Below is a small trained network, with its code and all its weights. Each question gives an input and a target symbol and asks what happens when units are switched off, that is, made to give their printed mean instead of their output.

import numpy as np


def w(rows, s, z=0):
    codes = np.array(rows[::2]) - 128.0
    scale = np.full(codes.shape[1], s)
    scale[-1] = z or s
    return codes * scale


def f(y):
    return y / 2 * (1 + np.tanh(0.7978845608 * (y + 0.044715 * y**3)))


def softmax(a):
    e = np.exp(a - a.max(-1, keepdims=True))
    return e / e.sum(-1, keepdims=True)


def log_softmax(a):
    a = a - a.max(-1, keepdims=True)
    return a - np.log(np.exp(a).sum(-1, keepdims=True))


def net(x, mask):
    ids = ['αβγδεζηθμξπστφψω'.index(c) for c in x.split()]
    T = len(ids)
    res = E[ids] + P[:T]
    q, k, v = (res @ M[0].T for M in (Q, K, V))
    z = softmax(np.where(np.tri(T) > 0, q @ k.T / 2**0.5, -1e9)) @ v
    res = res + np.where(mask[0], z, O[0][:, -1]) @ O[0][:, :-1]
    y = f(res @ A[0][:, :-1].T + A[0][:, -1])
    res = res + np.where(mask[1:9], y, B[0][:, -1]) @ B[0][:, :-1]
    return log_softmax(res[-1] @ U[:, :-1].T + U[:, -1])


Q, K, V, O, A, B = {}, {}, {}, {}, {}, {}
E = w([
[201,132,142,85,157],'α',
[89,148,14,140,161],'β',
[194,120,136,76,178],'γ',
[205,139,165,150,197],'δ',
[137,56,207,177,51],'ε',
[195,130,117,26,176],'ζ',
[158,142,64,241,26],'η',
[199,96,177,143,189],'θ',
[214,103,173,135,203],'μ',
[211,110,173,133,196],'ξ',
[221,175,135,94,229],'π',
[214,55,178,7,98],'σ',
[200,102,171,132,210],'τ',
[43,117,146,24,166],'φ',
[40,97,216,206,153],'ψ',
[113,206,188,136,171],'ω',
],0.013)
P = w([
[140,100,36,194,76],'0',
[149,64,41,158,115],'1',
[145,60,56,140,121],'2',
[143,64,71,121,132],'3',
[137,69,90,107,138],'4',
[137,78,110,103,141],'5',
[135,86,131,90,139],'6',
[132,98,150,80,146],'7',
[133,110,174,74,144],'8',
[134,119,194,61,144],'9',
[133,127,215,57,146],'10',
[129,136,234,42,148],'11',
[125,146,254,36,152],'12',
],0.0079)
Q[0] = w([
[255,17,177,88,237],'head 0',
[156,148,105,132,232],'head 0',
],0.028)
K[0] = w([
[126,143,254,95,149],'head 0',
[87,105,138,83,166],'head 0',
],0.032)
V[0] = w([
[248,132,114,64,82],'head 0',
[79,200,135,64,178],'head 0',
],0.014)
O[0] = w([
[108,246,150,126,81,126],'head 0',
[147,97,38,144,129,4],'head 0',
],0.013,0.0043)
A[0] = w([
[174,143,88,122,118,143],'neuron 0',
[83,159,123,148,141,41],'neuron 1',
[149,167,105,252,167,2],'neuron 2',
[44,139,80,152,87,179],'neuron 3',
[65,113,127,98,77,154],'neuron 4',
[122,137,143,76,128,97],'neuron 5',
[101,142,87,202,90,194],'neuron 6',
[116,165,85,179,115,150],'neuron 7',
],0.025,0.0072)
B[0] = w([
[88,64,174,66,142,195],'neuron 0',
[105,17,48,190,156,155],'neuron 1',
[76,119,129,37,17,133],'neuron 2',
[7,126,130,93,146,162],'neuron 3',
[199,73,104,96,98,246],'neuron 4',
[86,155,94,189,138,255],'neuron 5',
[197,82,213,167,237,153],'neuron 6',
[188,163,121,119,188,171],'neuron 7',
],0.02,0.0057)
U = w([
[209,178,170,177,178,99],'α',
[126,133,129,162,126,107],'β',
[158,156,117,144,152,94],'γ',
[159,127,187,122,53,113],'δ',
[129,168,137,157,142,141],'ε',
[100,163,142,128,187,100],'ζ',
[145,149,64,134,89,255],'η',
[30,78,169,233,85,179],'θ',
[82,163,158,150,110,168],'μ',
[97,166,144,143,121,143],'ξ',
[166,181,127,69,142,125],'π',
[124,130,60,211,168,33],'σ',
[94,135,141,152,112,199],'τ',
[80,88,79,98,84,32],'φ',
[238,97,2,121,176,123],'ψ',
[136,103,110,96,108,99],'ω',
],0.0081,0.0056)

Each question gives the input, a string of symbols that net reads in full, and the target symbol t.
The units are the heads (2 rows each of Q, K, V and O) and the neurons (one row each of A and B). Each row of codes is followed by its name. A weight is (code - 128) times the scale printed after its matrix; where a second scale follows, it is the last column's (O, A, B and U).
mask holds one flag per unit, heads first, then neurons. A switched-off unit (its flag False) gives its mean, the last column of its rows in O or B, instead of its output. The means were averaged over made-up inputs and are rounded, as every weight is.
A unit's drop is (log p(t) with every unit on - log p(t) with that unit switched off) / (log p(t) with every unit on - log p(t) with every unit switched off).
The circuit of an input: a set's keep is (log p(t) with only the set's units on - log p(t) with every unit switched off) / (log p(t) with every unit on - log p(t) with every unit switched off). Starting from all 9 units, units are removed one at a time, each time the one whose removal leaves the highest keep (on an exact tie, the one counted first), for as long as the keep stays at least 0.8.
circuit, biggest first: the units of the circuit, biggest drop first
unit that matters most: the unit with the biggest drop
k most important neurons: the k neurons with the biggest drops, biggest first
drop when u is switched off: that unit's drop, to one decimal
input γ ψ μ ε σ α ψ α ξ σ α, target σ: unit that matters most	neuron 1
input ζ ψ ψ ψ ξ θ ω α η ω ε π, target ω: circuit, biggest first	(head 0; neuron 0)
input ε σ γ, target σ: circuit, biggest first	(head 0; neuron 1; neuron 5; neuron 7)
input μ π θ ζ α ψ σ η ε ε σ φ ξ, target φ: circuit, biggest first	(head 0; neuron 0; neuron 7)
input β ε ε δ η α σ φ π, target φ: 2 most important neurons	(neuron 0; neuron 2)
input δ ψ ω β μ α α ψ β μ γ ζ ζ, target ζ: 2 most important neurons	(neuron 0; neuron 7)
input ε ξ ε ψ ψ α ψ ω ζ, target ω: 2 most important neurons	(neuron 0; neuron 5)
input σ ξ ζ, target σ: circuit, biggest first	(head 0; neuron 5; neuron 1)
input φ α γ, target φ: circuit, biggest first	(neuron 0; head 0; neuron 7)
input ψ η α σ, target η: circuit, biggest first	(neuron 4; head 0; neuron 5)
input ζ η α φ τ, target φ: circuit, biggest first	(head 0; neuron 0; neuron 2)
input θ μ η ε ψ ψ α μ α μ α μ π, target π: circuit, biggest first	(head 0; neuron 7; neuron 0)
input ζ ω μ ζ μ ψ ε ψ ψ ε ε, target δ: 2 most important neurons	(neuron 4; neuron 1)
input ω α ψ μ φ, target ψ: circuit, biggest first	(neuron 4)
input ε ψ μ ψ ω, target ψ: 3 most important neurons	(neuron 5; neuron 0; neuron 3)
input ψ δ α σ θ δ, target σ: 4 most important neurons	(neuron 1; neuron 7; neuron 5; neuron 4)
input ψ ε γ α ω γ φ π, target φ: circuit, biggest first	(head 0; neuron 0; neuron 2)
input ε η ε α μ σ ζ, target σ: circuit, biggest first	(neuron 5; neuron 1; head 0)
input μ α ψ θ ξ π ψ σ ε δ, target σ: circuit, biggest first	(neuron 1; head 0; neuron 5)
input τ β η α ζ τ β σ, target η: unit that matters most	neuron 4
input ξ α ζ η δ δ η ω ψ ω α, target ω: 2 most important neurons	(neuron 0; neuron 5)
input ζ σ ω α γ ψ ω δ α ε φ ζ, target φ: circuit, biggest first	(head 0; neuron 0)
input ψ ζ η, target α: drop when neuron 7 is switched off	0.1
input ψ ε ε ξ ζ ξ β, target ζ: drop when neuron 6 is switched off	0.3
input σ α π ε ε ε ψ π, target ψ: drop when head 0 is switched off	2.4
input θ ψ μ γ α α σ ζ φ θ, target φ: drop when neuron 2 is switched off	0.1
